Here is a tiny trained network, its code and every weight. The questions are about switching its units off for an input and a class, where a switched-off unit gives its printed mean instead of its output.

import numpy as np


def w(rows, s, z=0):
    codes = np.array(rows[::2]) - 128.0
    scale = np.full(codes.shape[1], s)
    scale[-1] = z or s
    return codes * scale


def f(y):
    return y / 2 * (1 + np.tanh(0.7978845608 * (y + 0.044715 * y**3)))


def log_softmax(a):
    a = a - a.max(-1, keepdims=True)
    return a - np.log(np.exp(a).sum(-1, keepdims=True))


def net(x, mask):
    res = np.array(x, float).reshape(1, 6) / 4 @ E
    y = f(res @ A[0][:, :-1].T + A[0][:, -1])
    res = res + np.where(mask, y, B[0][:, -1]) @ B[0][:, :-1]
    return log_softmax(res[-1] @ U[:, :-1].T + U[:, -1])


A, B = {}, {}
E = w([
[128,128,128],'x0',
[132,131,129],'x1',
[102,118,18],'x2',
[128,130,130],'x3',
[153,254,128],'x4',
[18,131,139],'x5',
],0.0083)
A[0] = w([
[136,128,193,77],'n1',
[120,76,126,74],'n2',
[135,156,139,155],'n3',
[95,144,190,209],'n4',
[194,126,83,146],'n5',
[169,147,120,54],'n6',
[208,64,123,150],'n7',
[147,186,153,124],'n8',
[72,127,9,150],'n9',
[200,128,181,137],'n10',
[80,132,115,197],'n11',
[166,156,118,46],'n12',
[123,67,187,110],'n13',
[203,117,98,150],'n14',
[129,176,129,40],'n15',
[122,222,129,35],'n16',
[73,136,114,204],'n17',
[116,146,62,172],'n18',
[114,222,122,4],'n19',
[131,117,129,130],'n20',
[89,86,112,46],'n21',
[125,123,193,99],'n22',
[124,231,84,111],'n23',
[129,72,126,75],'n24',
[168,191,84,51],'n25',
[74,137,141,128],'n26',
[42,121,158,106],'n27',
[142,129,211,217],'n28',
[110,133,215,177],'n29',
[139,153,205,175],'n30',
[25,168,144,115],'n31',
],0.012,0.0024)
B[0] = w([
[121,112,78,159],'n1',
[79,108,203,157],'n2',
[89,51,86,148],'n3',
[173,140,82,189],'n4',
[144,180,127,175],'n5',
[68,144,227,138],'n6',
[20,205,187,198],'n7',
[102,94,105,180],'n8',
[136,113,85,254],'n9',
[117,165,95,192],'n10',
[171,227,93,174],'n11',
[89,133,190,140],'n12',
[75,108,100,180],'n13',
[162,238,170,178],'n14',
[106,93,162,143],'n15',
[56,17,188,194],'n16',
[225,185,127,182],'n17',
[168,51,26,181],'n18',
[60,1,201,187],'n19',
[107,197,165,130],'n20',
[91,111,181,164],'n21',
[173,129,74,161],'n22',
[125,48,148,217],'n23',
[105,70,232,158],'n24',
[71,109,150,175],'n25',
[168,166,174,161],'n26',
[147,182,164,195],'n27',
[163,109,10,206],'n28',
[135,147,36,200],'n29',
[74,76,26,199],'n30',
[208,216,212,215],'n31',
],0.005,0.0063)
U = w([
[36,60,215,40],'0',
[63,175,100,233],'1',
[157,129,25,21],'2',
[157,143,144,254],'3',
[177,140,150,205],'4',
[128,251,212,22],'5',
],0.012,0.0042)

Each question gives the input, the list of numbers given to net, and the class t.
The units are the neurons (one row each of A and B). Each row of codes is followed by its name. A weight is (code - 128) times the scale printed after its matrix; where a second scale follows, it is the last column's (A, B and U).
mask holds one flag per neuron, in row order. A switched-off neuron (its flag False) gives its mean, the last column of its row in B, instead of its output. The means were averaged over made-up inputs and are rounded, as every weight is.
A unit's drop is (log p(t) with every unit on - log p(t) with that unit switched off) / (log p(t) with every unit on - log p(t) with every unit switched off).
The circuit of an input: a set's keep is (log p(t) with only the set's units on - log p(t) with every unit switched off) / (log p(t) with every unit on - log p(t) with every unit switched off). Starting from the 12 units with the biggest drops (on a tie, the unit counted first), units are removed one at a time, each time the one whose removal leaves the highest keep (on an exact tie, the one counted first), for as long as the keep stays at least 0.8.
circuit, biggest first: the units of the circuit, biggest drop first
most important unit: the unit with the biggest drop
k most important neurons: the k neurons with the biggest drops, biggest first
drop of u: that unit's drop, to one decimal
input [4,0,-6,-1,-6,-8], class 5: most important unit : n7
input [4,-1,-8,-8,-7,-7], class 2: circuit, biggest first : n28, n30
input [6,-6,-8,5,-7,1], class 2: circuit, biggest first : n28, n29, n22
input [0,5,3,-4,3,7], class 5: circuit, biggest first : n31, n30
input [6,-7,-4,1,-6,-8], class 5: circuit, biggest first : n7, n14
input [4,-7,5,1,-3,-7], class 1: 2 most important neurons : n7, n31
input [0,7,6,0,-7,-7], class 0: circuit, biggest first : n7, n24
input [-1,-5,0,6,2,-7], class 5: 2 most important neurons : n14, n7
input [-8,-7,4,-6,6,5], class 4: 3 most important neurons : n31, n17, n7
input [-1,1,-5,-2,8,-7], class 0: 2 most important neurons : n16, n19
input [-5,-8,6,-7,2,-8], class 1: circuit, biggest first : n7, n25
input [6,-1,-7,7,3,-7], class 2: 2 most important neurons : n28, n30
input [-4,-4,-5,-1,-5,7], class 5: 2 most important neurons : n31, n27
input [-7,0,-1,0,-2,6], class 4: 2 most important neurons : n7, n14
input [7,7,-7,5,1,-3], class 1: most important unit : n18
input [2,-3,6,7,7,8], class 5: 4 most important neurons : n31, n17, n11, n30
input [-1,-1,-7,6,6,-3], class 2: 3 most important neurons : n28, n30, n29
input [-4,-3,4,-7,8,7], class 0: 3 most important neurons : n19, n16, n23
input [-7,3,5,8,-5,7], class 3: drop of n7 : 0.1
input [4,-7,2,-6,1,8], class 5: drop of n31 : 0.2
input [-1,-3,-3,-6,8,4], class 0: drop of n19 : 0.2
input [-3,-4,4,0,0,5], class 5: drop of n31 : 0.3
input [7,6,7,3,5,-8], class 5: circuit, biggest first : n14
